cols: M R S A Z
[ 24 -40   9 -22  22] = gaket
[ 56 -14  10  16 -28] = Fak
[  3  11  35 -14 -38] = nop
[ 49   4  21 -18  -8] = Muva
[-48  21  -3 -14 -48] = fata
[-25 -12   6 -19 -21] = Dil
[ -2  30  18 -27 -22] = Fezo
[ 38  -6 -24   9  52] = fuf
[52 -7  8 14 -4] = zil
down: [-38  -8]
Z
down: [-48 -21 -22  52]
Z
has: [-21 -19]
no
miss zil: [52  8 14 -7]
[-4]
both zil fuf: 
[52]
both Muva fata: 
[21]

cols: F V W J B C D E Q U
[-16  20  -2 -10   9  -8  20  14 -47 -24] -> bet
[ 20  10 -33 -18  19  -3  14  -6  -4  18] -> kisi
[ 12 -15  -3  -2   5   9   2  33  43  36] -> mokib
[ 12 -15  -3  -2   5   9  -4 -12  47  43] -> Vusu
[ 26  29  -8 -12  -5  21  28 -34  18  14] -> Mudup
[ 10   6  23 -25  33 -21  24   0 -34  12] -> zoser
[ -3 -15  -3  -4   5   9  -4 -11  43  36] -> kenol
has: [-33 -18]
yes
has: [-4  9  5]
no
both bet kenol: 
[9]
both zoser Mudup: 
[-34]
asked: [ 10   6  23 -25  33 -21  24   0 -34  12]
zoser

cols: Y K P L
[-16 -14   5  11]  kul
[  5  16 -10 -28]  kigu
[-12 -12 -15   1]  nutok
[-19  14 -22   5]  tebis
[ 10 -30  -7  -6]  Tila
[ 4 -2 -7 -3]  Makuz
down: [-28   1]
L
down: [-6 -3]
L
both kigu tebis: 
[5]
has: [-30  -7  -6]
yes
miss Tila: [ -6  10 -30]
[-7]
miss Makuz: [-2 -7  4]
[-3]

cols: N T X G H
[-18  28 -18 -20 -21]  Bak
[-21 -16 -17  -1   7]  Kekar
[ 40  18  27 -46 -45]  feb
[ 27 -16 -47 -46  23]  par
miss feb: [-46  40  18  27]
[-45]
both Bak Kekar: 
[-21]
has: [-20 -21]
yes
miss Kekar: [  7  -1 -17 -21]
[-16]
both Kekar Bak: 
[-21]
has: [-20 -18  28]
no
asked: [-21 -16 -17  -1   7]
Kekar

cols: kiko dapoz megak seg Tur vus zup
[-39   3  -2  -3   3  -1  31] = Dad
[ 29  -1  32   5   1   2 -18] = tir
[ -7  -1 -19  -2   1  -2   8] = keme
[ 51  -8 -32   3  -3  -1 -33] = Futod
miss Dad: [ -2  31   3   3 -39  -3]
[-1]
has: [ -2 -19]
no
miss Futod: [ -3  -8   3 -32  51  -1]
[-33]

cols: Mef Vemid lusi zanaz Muzin bemos
[ 19   1   3  17 -11 -16] = Pizu
[ -6  -8  16 -12  12  -7] = dop
[-13  -3  -6  18   0  12] = Remar
[ -1  12 -13  28  20   3] = mudiv
[ 15  18 -60   2  -3 -45] = rikek
[ -1  12 -13 -40 -42 -25] = zages
miss Pizu: [  3  19 -11  17 -16]
[1]
asked: [ -1  12 -13 -40 -42 -25]
zages
miss rikek: [ -3 -45  18   2 -60]
[15]
has: [ 17 -12  12  -7]
no
has: [ 0 18 -6]
no

cols: zudob Rivi bav Bomom rekab Lesev budi
[ 34 -61  49  -1 -36 -26   7] = Fusu
[ 36 -58  39 -56  61   5  17] = neb
[-32  43 -43 -55 -62 -26   8] = kosab
[-13  38 -49 -31  18  56 -48] = Ket
[ 63 -50 -33 -54  49  54  20] = luso
[ -4   0 -48   3  38  -8 -50] = tirat
[ 61  59  14  36  16  27 -23] = pinun
[ 53  48  18 -55 -63  56 -52] = ses
[-49 -42 -58  44 -23 -51 -60] = vidob
[ 29  33 -35 -51  46  14  21] = kule
[ 61  39 -38 -55   3  -1 -28] = lop
[-58 -47 -16  15  51 -11 -50] = dulo
down: [-51  14  -1]
Lesev
has: [14 46]
no
miss Ket: [ 38 -49  18  56 -13 -31]
[-48]
down: [-58  43  38 -50   0  59  48 -42  33  39 -47]
Rivi
has: [-56  39 -58]
no
miss tirat: [  3  38   0 -48 -50  -8]
[-4]

cols: Vide Fipaf bazom riri Sek beda let mezo Legu lomel
[-5 14 -9 31  5 14 14 -8 -7  5]  sadid
[ 16  45   5 -10 -26  -6  16  60  21   8]  Liku
[ -3  16  -4  33   3  13  13 -11  -2  10]  bamo
[ -9   9   7   0  11  14  18 -16 -20 -23]  Kulu
[  3  16  -2  31   3  13  15 -12  -8   9]  kosi
[ 12  46   5 -11 -29  -4  20  59  20   6]  Veba
[  0  12  -9  33   3  13  12 -10  -7   8]  remu
[-1  4 -3 36  5 11 13 -7 -6 10]  ruvu
[ 11  45   6  -6 -27  -4  19  55  23   8]  Mut
[  9  10   3 -18  -8  -4   0  26   7   3]  Zogu
[-10  15   4   3   7  15  16 -23 -28 -20]  vog
asked: [-10  15   4   3   7  15  16 -23 -28 -20]
vog
miss remu: [  0 -10  -7  -9   8  12   3  12  13]
[33]

cols: rur Gona tam Loleb Lag Varuf
[  0 -31  -9  45   2  -1] = Zit
[ 2 15 41 62 -3  0] = rok
[  2  33 -31  29   2  34] = gite
[  2  33 -31  25   2  -4] = Volot
[ 2 33 -3 29  2 -4] = koso
[  2 -12  40 -13   0  -5] = Kidit
miss gite: [  2  29  34 -31   2]
[33]
has: [ 33 -31  28   2  34]
no

cols: lipin Ruduv daveg dugom vatev
[-19  12 -59 -40  58]  nukag
[ -1 -10  13 -14  20]  kime
[  6 -34  26 -18   9]  feneg
[-16  11 -17 -30  53]  mab
[ -1 -10  11 -14  20]  Navi
has: [-14  13 -10  -1]
no
has: [-17 -30  53]
yes
down: [58 20  9 53]
vatev
miss nukag: [ 58  12 -19 -40]
[-59]
miss mab: [-30  53  11 -17]
[-16]
both mab Navi: 
[11]

cols: daf vova tiluf Zotuv sel zur depek
[ 57 -60  37 -39  11   8 -21] -> sasuz
[ 29  51 -15   1  22  14  26] -> Kan
[ 18   1  41 -50  31 -10 -27] -> mige
[ 2 27 -1 26 36 14 11] -> pamuv
[ -7 -11  21  24  -6 -22  29] -> burob
[-12   3  40 -51  31 -11 -25] -> kese
[ -4  40  15 -14  39  37  37] -> veru
[ 2 27 -1 26 36 31 11] -> gafoz
[ 15  35 -25 -15   9  12  -7] -> kimov
[ -4 -14  15 -14 -26 -42  25] -> Sepu
[ 57 -60  37 -39  11   8 -45] -> dipiz
[-18   3   6  22  25  19  -5] -> potom
has: [ 31 -51]
no
down: [-14  26]
Zotuv
miss kese: [ 40 -25 -12   3  31 -51]
[-11]
has: [ 11   8 -21]
yes
miss gafoz: [11 36  2 26 31 27]
[-1]
miss veru: [ 40 -14  15  37  -4  37]
[39]
miss mige: [  1  18 -50  31  41 -10]
[-27]

cols: naz pag fuv davil
[-7  9  8 16] : pepaz
[ -4 -47 -45 -44] : kilat
[ 9 -3 -4 -4] : Ruvip
[-5 -5 -4 -1] : fum
miss Ruvip: [-4 -4  9]
[-3]
both fum Ruvip: 
[-4]
has: [-7  8  8]
no
miss kilat: [-44 -47  -4]
[-45]
has: [ 8 16]
yes
down: [-7 -4  9]
naz

cols: teziv fogo vem tal Befe Nekiv nesif
[  0  -5  -6  -9   7   6 -27] = Guruz
[ 0 16 17  5  6 -3 49] = Tago
[  0  -7  -8 -11   9  -7  -4] = Zosi
both Guruz Zosi: 
[0]
miss Guruz: [ -5   6  -6 -27  -9   0]
[7]
both Zosi Guruz: 
[0]
both Tago Zosi: 
[0]
miss Tago: [ 6 -3 17  5  0 49]
[16]
miss Guruz: [ -6  -9 -27   0   7  -5]
[6]
down: [7 6]
Befe

cols: zitum kiraf Muror zas Repeg Kezu rofe
[  7 -14  -4 -16  11  -2   7] -> beb
[  0  35   4  29  17  13 -13] -> zafuf
[  8 -26  -7 -31   4 -14   7] -> Zab
[  4  48   1  34 -14  21   3] -> lud
[11  3 -7 -6 24 -4 -2] -> mebu
[ 0 35  4 29 17 30 -8] -> pamo
[  2  31   2  27  21   8 -11] -> guzi
[  4  48   1  34  39  21 -15] -> lon
miss zafuf: [ 17 -13  29  35   0  13]
[4]
miss pamo: [ 0  4 17 -8 35 30]
[29]
has: [47  1 34]
no
miss zafuf: [ 29  35   0 -13   4  17]
[13]
has: [ 4 49  1]
no
has: [ 3 -7 -6 24 -4]
yes
both beb lud: 
[-14]

cols: pip Visu Dimam zoku Novi per nolun Mika vofo
[ 13  16  -5   9   1 -39  30 -55  60]  Kure
[ -6 -16  -8  11  -5  20 -11  -1 -18]  Zomu
[ 13  39  21 -32  11 -49  59  60  49]  viko
down: [-55  -1]
Mika
both Kure Zomu: 
[-5]

cols: raru tid nibi zeg vepe vik kig dile lurir Leset
[  6   8  25   0  20  30  41 -25  16 -21] = vupi
[ -7  -7 -36  -8 -33 -38 -56  26 -25  39] = kozo
[-14 -16 -22   3 -17 -43 -54  14  -2  40] = butez
[  1  -1  -8  -4  -5  -8  13  11 -25  12] = pav
[ 11  13  20  -6  13  32  40 -15   0  21] = lak
[ -1  -3 -11  -2  -6 -11  31  11 -35  23] = nav
[  3   2 -15  -6 -13  -9  15  16 -31  24] = nesa
[  1  -1  21   6  24  13  50 -15   5  -6] = dup
[ -8  -7   8   5  11  -2  28 -15  -5   2] = rili
miss lak: [-15  11  13  21   0  13  40  -6  32]
[20]
down: [ -6 -13  24]
vepe
down: [  8  -7 -16]
tid

cols: Suto tezu lan liron
[-50   8 -49 -28] -> bar
[18  0  1  3] -> Miril
[  8   8 -23  10] -> lanem
[  8  18   7 -11] -> zut
[ 21   0 -14 -10] -> Gusu
[ 8  0 -7 -5] -> lol
[ 25   2 -24 -16] -> bezus
[ 21  15 -47 -11] -> kuzu
[ 21  16 -48  -7] -> vemo
[ 40   2 -22  10] -> mif
[ 28  -2 -13  -4] -> Pamog
[ 23  17 -53  -7] -> soze
both lanem zut: 
[8]
down: [ 0  2 15 16]
tezu
both bar lanem: 
[8]
down: [ -5 -16]
liron
miss Miril: [ 3  1 18]
[0]
miss mif: [-22  10  40]
[2]

cols: tulu vimo noto Tepa rufo guv
[ 28 -21   3   8  29  10] = ganon
[-34 -31  -2  21 -28 -25] = Kerov
[ 20 -13  10  20  11  18] = mebe
[-26  17 -16 -15 -40 -25] = fipul
[ -2 -46   2  27  10  -5] = rolit
[ -5 -28  -9   6 -12 -16] = Ter
[-24  10  -6  13 -35 -34] = fil
[ -2 -24  -8  12 -21 -32] = zovi
has: [ 10 -13]
no
both mebe fil: 
[10]

cols: Refit Masi Vulok rugid nub
[ 44  -5   0 -23   6]  zizon
[ 29 -27 -23   8 -19]  lup
[-16  31 -14  35  -3]  Niken
[ 44 -27   0 -23   5]  Lafig
[44 43  0  4  6]  fefog
[  4 -12 -27  30 -23]  dipu
[ 28 -27 -23   7 -18]  vit
[ 5 46  1 15  6]  zopet
[ 44  -5   0 -23   5]  botov
down: [  8  35 -23]
rugid
both Lafig zopet: 
[5]
miss fefog: [ 4  0  6 43]
[44]
both dipu fefog: 
[4]
has: [ 28 -27]
yes
has: [ 30 -23]
yes

